Below are the code and all the weights of a small trained network. Each question names an input and a target symbol and asks about switching units off, where a switched-off unit gives its printed mean instead of its output.

import numpy as np


def w(rows, s, z=0):
    codes = np.array(rows[::2]) - 128.0
    scale = np.full(codes.shape[1], s)
    scale[-1] = z or s
    return codes * scale


def f(y):
    return np.maximum(y, 0)


def softmax(a):
    e = np.exp(a - a.max(-1, keepdims=True))
    return e / e.sum(-1, keepdims=True)


def log_softmax(a):
    a = a - a.max(-1, keepdims=True)
    return a - np.log(np.exp(a).sum(-1, keepdims=True))


def net(x, mask):
    ids = ['αβγεηθμπστφω'.index(c) for c in x.split()]
    T = len(ids)
    res = E[ids] + P[:T]
    u = 0
    for l in range(2):
        r = res
        for j in range(3):
            rows = slice(4 * j, 4 * j + 4)
            q, k, v = (r @ M[l][rows].T for M in (Q, K, V))
            z = softmax(np.where(np.tri(T) > 0, q @ k.T / 4**0.5, -1e9)) @ v
            o = O[l][rows]
            res = res + np.where(mask[u + j], z, o[:, -1]) @ o[:, :-1]
        u += 3
        y = f(res @ A[l][:, :-1].T + A[l][:, -1])
        res = res + np.where(mask[u : u + 8], y, B[l][:, -1]) @ B[l][:, :-1]
        u += 8
    return log_softmax(res[-1] @ U[:, :-1].T + U[:, -1])


Q, K, V, O, A, B = {}, {}, {}, {}, {}, {}
E = w([
[161,181,61,178,39,147],'α',
[125,228,219,72,168,113],'β',
[50,171,71,79,142,150],'γ',
[152,216,132,154,105,174],'ε',
[75,139,76,137,93,180],'η',
[86,180,171,80,79,31],'θ',
[126,133,28,119,53,159],'μ',
[110,100,103,126,32,149],'π',
[61,146,25,106,91,140],'σ',
[169,76,154,4,103,127],'τ',
[145,208,173,73,163,104],'φ',
[23,174,78,133,69,102],'ω',
],0.014)
P = w([
[139,160,198,139,77,218],'0',
[169,40,124,183,95,172],'1',
[124,59,121,158,160,126],'2',
[199,111,156,167,125,106],'3',
[147,116,105,105,135,86],'4',
[168,160,144,111,112,93],'5',
[135,174,126,82,116,92],'6',
[154,210,151,100,94,100],'7',
[113,216,124,64,114,91],'8',
[132,243,162,72,85,92],'9',
[108,251,126,42,112,106],'10',
[136,247,158,12,121,130],'11',
],0.012)
Q[0] = w([
[141,195,209,128,105,165],'0.h1',
[116,98,146,221,196,159],'0.h1',
[145,203,120,67,53,202],'0.h1',
[231,144,97,155,127,87],'0.h1',
[201,102,192,167,2,103],'0.h2',
[72,155,133,81,105,84],'0.h2',
[63,123,147,98,77,125],'0.h2',
[37,75,169,107,103,140],'0.h2',
[76,105,148,99,155,106],'0.h3',
[131,148,74,103,209,184],'0.h3',
[85,149,89,57,89,150],'0.h3',
[109,77,103,166,223,53],'0.h3',
],0.0089)
K[0] = w([
[97,121,89,72,92,158],'0.h1',
[82,21,201,164,122,139],'0.h1',
[107,222,147,20,32,133],'0.h1',
[97,90,119,101,196,49],'0.h1',
[187,143,110,93,150,171],'0.h2',
[142,189,142,24,175,81],'0.h2',
[96,171,97,2,49,164],'0.h2',
[86,184,104,94,117,96],'0.h2',
[187,106,114,99,137,136],'0.h3',
[143,123,149,156,53,156],'0.h3',
[175,170,127,77,69,133],'0.h3',
[174,9,147,230,148,105],'0.h3',
],0.0091)
V[0] = w([
[92,85,215,127,163,123],'0.h1',
[207,138,188,156,159,236],'0.h1',
[147,240,136,254,139,74],'0.h1',
[74,120,166,173,108,81],'0.h1',
[158,122,117,133,156,185],'0.h2',
[153,202,98,68,177,117],'0.h2',
[165,122,88,37,168,177],'0.h2',
[205,59,113,145,138,148],'0.h2',
[68,148,127,127,205,80],'0.h3',
[173,170,104,89,139,33],'0.h3',
[101,167,138,181,116,86],'0.h3',
[254,86,128,128,76,147],'0.h3',
],0.0086)
O[0] = w([
[99,81,86,144,146,74,39],'0.h1',
[141,135,187,203,105,99,46],'0.h1',
[176,106,164,162,144,193,64],'0.h1',
[105,107,143,63,168,146,90],'0.h1',
[94,114,95,102,133,83,69],'0.h2',
[196,122,111,216,120,145,233],'0.h2',
[126,140,101,166,131,102,253],'0.h2',
[90,131,120,113,149,100,52],'0.h2',
[141,129,94,103,183,109,17],'0.h3',
[254,123,88,113,178,128,245],'0.h3',
[104,69,116,82,141,182,92],'0.h3',
[149,149,192,159,122,103,193],'0.h3',
],0.0095,0.0038)
A[0] = w([
[106,229,166,149,254,94,200],'0.n1',
[143,137,124,132,241,108,103],'0.n2',
[152,176,100,102,131,167,219],'0.n3',
[139,57,164,176,103,99,135],'0.n4',
[79,173,78,179,195,154,163],'0.n5',
[126,221,127,114,84,168,161],'0.n6',
[165,47,178,119,96,145,4],'0.n7',
[147,32,168,115,185,130,104],'0.n8',
],0.0091,0.0033)
B[0] = w([
[2,85,73,186,45,171,158],'0.n1',
[173,62,121,83,74,112,135],'0.n2',
[149,5,141,126,106,102,235],'0.n3',
[90,190,56,112,164,114,155],'0.n4',
[244,93,160,128,58,64,139],'0.n5',
[161,48,149,102,92,92,252],'0.n6',
[107,164,168,148,106,213,142],'0.n7',
[104,93,48,217,100,203,133],'0.n8',
],0.0064,0.011)
Q[1] = w([
[148,128,93,126,70,143],'1.h1',
[116,68,149,129,155,89],'1.h1',
[138,80,230,100,92,143],'1.h1',
[121,128,153,120,85,66],'1.h1',
[152,169,76,156,176,212],'1.h2',
[161,36,101,137,63,141],'1.h2',
[120,38,119,117,1,99],'1.h2',
[154,126,170,125,39,207],'1.h2',
[42,158,80,90,206,88],'1.h3',
[143,126,155,98,107,90],'1.h3',
[144,113,129,153,83,203],'1.h3',
[138,167,72,108,96,90],'1.h3',
],0.0099)
K[1] = w([
[203,146,163,95,138,138],'1.h1',
[120,160,126,182,163,140],'1.h1',
[163,116,61,124,53,155],'1.h1',
[165,141,86,121,137,105],'1.h1',
[111,78,75,188,155,103],'1.h2',
[114,146,146,96,85,138],'1.h2',
[109,99,248,126,24,114],'1.h2',
[101,135,185,149,73,144],'1.h2',
[122,130,79,126,179,147],'1.h3',
[90,91,145,146,133,218],'1.h3',
[91,99,168,105,151,111],'1.h3',
[145,109,158,111,99,91],'1.h3',
],0.012)
V[1] = w([
[204,76,36,135,79,218],'1.h1',
[80,79,215,99,187,173],'1.h1',
[184,77,171,74,165,83],'1.h1',
[188,155,233,70,145,98],'1.h1',
[32,29,92,142,203,143],'1.h2',
[115,36,113,35,70,187],'1.h2',
[135,102,116,104,103,62],'1.h2',
[156,136,183,69,159,99],'1.h2',
[175,104,66,96,68,97],'1.h3',
[2,63,93,111,212,149],'1.h3',
[137,103,43,179,87,173],'1.h3',
[25,121,168,127,117,123],'1.h3',
],0.0082)
O[1] = w([
[77,186,170,115,89,87,188],'1.h1',
[114,53,58,223,75,81,70],'1.h1',
[56,160,94,200,209,73,169],'1.h1',
[29,57,153,199,182,107,174],'1.h1',
[86,73,173,64,99,88,2],'1.h2',
[2,151,97,107,161,141,168],'1.h2',
[122,163,158,129,217,129,153],'1.h2',
[169,157,104,213,188,51,124],'1.h2',
[14,178,188,77,136,156,149],'1.h3',
[164,99,158,133,99,106,20],'1.h3',
[200,220,84,28,66,128,118],'1.h3',
[163,112,117,150,157,174,192],'1.h3',
],0.0063,0.016)
A[1] = w([
[133,59,131,138,107,126,38],'1.n1',
[158,108,141,81,156,205,218],'1.n2',
[101,133,183,107,118,97,220],'1.n3',
[156,111,146,74,182,8,51],'1.n4',
[102,141,114,98,162,134,14],'1.n5',
[152,134,29,106,145,158,224],'1.n6',
[149,111,190,98,115,99,117],'1.n7',
[92,128,129,76,100,102,4],'1.n8',
],0.011,0.0034)
B[1] = w([
[176,115,126,140,58,125,135],'1.n1',
[160,113,131,109,163,255,221],'1.n2',
[126,133,14,178,115,142,196],'1.n3',
[160,96,181,75,194,40,194],'1.n4',
[156,142,202,168,173,107,173],'1.n5',
[97,91,163,175,115,129,253],'1.n6',
[110,179,191,82,145,132,145],'1.n7',
[215,109,60,152,159,142,184],'1.n8',
],0.0099,0.0069)
U = w([
[142,168,81,65,141,175,174],'α',
[143,129,175,65,63,137,134],'β',
[94,1,183,104,178,203,54],'γ',
[97,156,133,145,90,66,252],'ε',
[60,224,217,46,112,210,34],'η',
[177,157,144,128,179,149,146],'θ',
[158,90,37,65,138,151,43],'μ',
[115,149,116,139,107,194,217],'π',
[120,212,129,30,90,159,64],'σ',
[127,42,156,40,123,188,94],'τ',
[176,77,171,70,52,125,144],'φ',
[208,73,93,150,116,148,1],'ω',
],0.0062,0.0058)

Each question gives the input, a string of symbols that net reads in full, and the target symbol t.
The units are the heads (4 rows each of Q, K, V and O) and the neurons (one row each of A and B). Each row of codes is followed by its name. A weight is (code - 128) times the scale printed after its matrix; where a second scale follows, it is the last column's (O, A, B and U).
mask holds one flag per unit, layer by layer, with each layer's heads first. A switched-off unit (its flag False) gives its mean, the last column of its rows in O or B, instead of its output. The means were averaged over made-up inputs and are rounded, as every weight is.
A unit's drop is (log p(t) with every unit on - log p(t) with that unit switched off) / (log p(t) with every unit on - log p(t) with every unit switched off).
The circuit of an input: a set's keep is (log p(t) with only the set's units on - log p(t) with every unit switched off) / (log p(t) with every unit on - log p(t) with every unit switched off). Starting from the 12 units with the biggest drops (on a tie, the unit counted first), units are removed one at a time, each time the one whose removal leaves the highest keep (on an exact tie, the one counted first), for as long as the keep stays at least 0.8.
circuit, biggest first: the units of the circuit, biggest drop first
unit that matters most: the unit with the biggest drop
k most important neurons of layer l: the k neurons of layer l with the biggest drops, biggest first
drop when u is switched off: that unit's drop, to one decimal
input μ ε τ α α, target η: unit that matters most => 0.h1
input τ τ η θ θ τ φ γ α τ τ θ, target θ: circuit, biggest first => (0.h3; 1.h2; 1.n4)
input μ σ τ α θ, target η: circuit, biggest first => (1.h1; 1.h3)
input τ τ τ ε, target ε: circuit, biggest first => (1.n2; 0.n1; 0.h2)
input α ε μ ε π β, target π: circuit, biggest first => (0.n1; 0.h1; 1.h2)
input θ π τ β, target ε: circuit, biggest first => (0.n1; 1.n2; 0.h1)
input θ σ θ π τ τ α, target ε: circuit, biggest first => (1.n2; 1.h1)
input θ φ α φ, target ε: circuit, biggest first => (0.n1; 1.n2; 1.h3)
input π θ θ, target γ: circuit, biggest first => (0.h3; 1.h1; 0.h2; 1.h2)
input β φ θ τ τ α μ α τ τ η, target ε: circuit, biggest first => (1.h1; 1.n2)
input θ π θ τ τ α β α θ τ γ, target ε: circuit, biggest first => (1.h1; 1.n2; 0.n1)
input ω ω θ τ τ, target μ: 2 most important neurons of layer 1 => (1.n8; 1.n3)
input θ ω α τ μ τ τ η τ τ μ, target ε: circuit, biggest first => (1.n2; 1.h1)
input θ θ τ θ τ η τ α σ τ γ ω, target ε: circuit, biggest first => (1.h1; 1.n2)
input τ μ α γ η φ τ ε, target ε: circuit, biggest first => (1.n2; 1.h1)
input ω γ σ, target μ: most important neuron of layer 0 => (0.n5)
input τ τ φ θ φ τ τ α ε γ φ θ, target θ: circuit, biggest first => (0.h3; 0.h2; 1.h2; 0.h1)
input τ ω τ β β θ θ θ φ α, target θ: 2 most important neurons of layer 0 => (0.n1; 0.n3)
input σ τ γ β τ τ α ω μ β α τ, target η: 2 most important neurons of layer 0 => (0.n7; 0.n5)
input η ω θ σ θ τ β θ π, target γ: most important neuron of layer 0 => (0.n6)
input α ω τ ε τ, target π: 3 most important neurons of layer 0 => (0.n6; 0.n7; 0.n3)
input σ σ μ α θ τ, target α: 2 most important neurons of layer 1 => (1.n8; 1.n3)
input τ π β τ γ, target ε: 2 most important neurons of layer 1 => (1.n2; 1.n8)
input μ γ τ τ τ α τ τ θ α β τ, target η: 2 most important neurons of layer 0 => (0.n6; 0.n7)
input τ τ σ, target ε: 2 most important neurons of layer 1 => (1.n2; 1.n8)
input θ μ μ, target ε: drop when 1.h1 is switched off => 0.2
input μ τ τ β α γ, target η: unit that matters most => 0.h1
input θ σ τ τ τ, target ε: drop when 1.h1 is switched off => 0.1
input θ τ η, target ε: drop when 0.n1 is switched off => 0.1
